Here is a tiny trained network, its code and every weight. The questions are about switching its units off for an input and a class, where a switched-off unit gives its printed mean instead of its output.

import numpy as np


def w(rows, s, z=0):
    codes = np.array(rows[::2]) - 128.0
    scale = np.full(codes.shape[1], s)
    scale[-1] = z or s
    return codes * scale


def f(y):
    return y / 2 * (1 + np.tanh(0.7978845608 * (y + 0.044715 * y**3)))


def log_softmax(a):
    a = a - a.max(-1, keepdims=True)
    return a - np.log(np.exp(a).sum(-1, keepdims=True))


def net(x, mask):
    res = np.array(x, float).reshape(1, 4) / 4 @ E
    y = f(res @ A[0][:, :-1].T + A[0][:, -1])
    res = res + np.where(mask, y, B[0][:, -1]) @ B[0][:, :-1]
    return log_softmax(res[-1] @ U[:, :-1].T + U[:, -1])


A, B = {}, {}
E = w([
[174,208,82,116,204,109],'x0',
[192,10,114,125,202,102],'x1',
[176,131,206,140,136,198],'x2',
[184,102,85,67,104,159],'x3',
],0.011)
A[0] = w([
[158,174,135,125,155,125,125],'n0',
[35,120,130,103,92,137,214],'n1',
[131,139,79,132,119,142,174],'n2',
[113,141,133,153,152,34,203],'n3',
[102,158,128,189,106,125,93],'n4',
[141,152,99,109,181,94,147],'n5',
[76,153,50,130,100,128,206],'n6',
[176,141,154,129,143,250,253],'n7',
[191,179,85,105,125,109,179],'n8',
[105,88,180,189,212,84,217],'n9',
[141,140,118,136,124,176,149],'n10',
[106,128,94,161,165,113,139],'n11',
[40,133,138,143,76,118,163],'n12',
[153,123,99,78,136,161,180],'n13',
[42,145,126,178,97,123,167],'n14',
[116,178,84,103,152,116,118],'n15',
[154,84,207,153,94,202,186],'n16',
[152,130,37,83,126,138,216],'n17',
],0.012,0.0042)
B[0] = w([
[128,131,140,135,137,164,173],'n0',
[98,104,125,80,28,69,197],'n1',
[68,120,145,137,167,95,149],'n2',
[116,151,70,172,81,114,200],'n3',
[121,118,106,116,112,149,166],'n4',
[121,154,103,169,166,121,191],'n5',
[64,120,135,135,113,85,195],'n6',
[149,114,173,88,136,160,248],'n7',
[50,155,147,157,255,156,196],'n8',
[204,115,108,185,72,161,229],'n9',
[129,118,142,113,133,159,148],'n10',
[129,140,127,172,104,127,161],'n11',
[109,133,113,83,78,110,204],'n12',
[117,90,141,67,210,146,174],'n13',
[95,116,115,92,73,118,207],'n14',
[128,159,133,144,150,100,177],'n15',
[195,78,213,123,101,44,234],'n16',
[88,88,126,131,178,111,197],'n17',
],0.0098,0.011)
U = w([
[203,90,250,106,104,117,146],'0',
[124,36,79,64,148,161,100],'1',
[93,108,122,84,55,90,167],'2',
[144,134,149,95,177,237,216],'3',
[104,159,161,166,169,79,105],'4',
[206,111,99,197,93,143,227],'5',
[139,166,140,105,106,172,4],'6',
[148,150,101,119,98,165,7],'7',
],0.011,0.0028)

Each question gives the input, the list of numbers given to net, and the class t.
The units are the neurons (one row each of A and B). Each row of codes is followed by its name. A weight is (code - 128) times the scale printed after its matrix; where a second scale follows, it is the last column's (A, B and U).
mask holds one flag per neuron, in row order. A switched-off neuron (its flag False) gives its mean, the last column of its row in B, instead of its output. The means were averaged over made-up inputs and are rounded, as every weight is.
A unit's drop is (log p(t) with every unit on - log p(t) with that unit switched off) / (log p(t) with every unit on - log p(t) with every unit switched off).
The circuit of an input: a set's keep is (log p(t) with only the set's units on - log p(t) with every unit switched off) / (log p(t) with every unit on - log p(t) with every unit switched off). Starting from the 12 units with the biggest drops (on a tie, the unit counted first), units are removed one at a time, each time the one whose removal leaves the highest keep (on an exact tie, the one counted first), for as long as the keep stays at least 0.8.
units of the circuit, in order: the units of the circuit, biggest drop first
most important unit: the unit with the biggest drop
k most important neurons: the k neurons with the biggest drops, biggest first
drop when u is switched off: that unit's drop, to one decimal
input [2,-5,-1,8], class 3: units of the circuit, in order : [n16; n8]
input [8,8,1,-7], class 5: units of the circuit, in order : [n9]
input [8,5,0,0], class 3: units of the circuit, in order : [n16; n8]
input [8,8,-4,-1], class 4: 3 most important neurons : [n8; n17; n5]
input [0,-3,-2,8], class 1: 2 most important neurons : [n17; n13]
input [-3,6,-2,0], class 5: 2 most important neurons : [n9; n7]
input [8,6,-3,7], class 4: units of the circuit, in order : [n8; n5]
input [3,-8,6,-7], class 2: units of the circuit, in order : [n14; n12]
input [2,-6,-7,8], class 4: units of the circuit, in order : [n8; n15]
input [5,-6,0,-6], class 2: units of the circuit, in order : [n14; n12]
input [7,5,-5,-6], class 5: 2 most important neurons : [n9; n3]
input [4,-3,-8,-1], class 4: 2 most important neurons : [n8; n15]
input [7,2,-2,7], class 3: 4 most important neurons : [n13; n16; n8; n1]
input [-7,5,-2,6], class 0: units of the circuit, in order : [n16]
input [-1,1,0,-2], class 5: 2 most important neurons : [n7; n16]
input [5,7,-2,-2], class 5: drop when n9 is switched off : 0.6
input [-3,-8,5,7], class 0: drop when n16 is switched off : 0.2
input [-2,0,-1,6], class 1: drop when n16 is switched off : 0.2
input [3,-5,3,1], class 3: drop when n16 is switched off : 0.2
input [-6,7,-1,-8], class 5: most important unit : n9
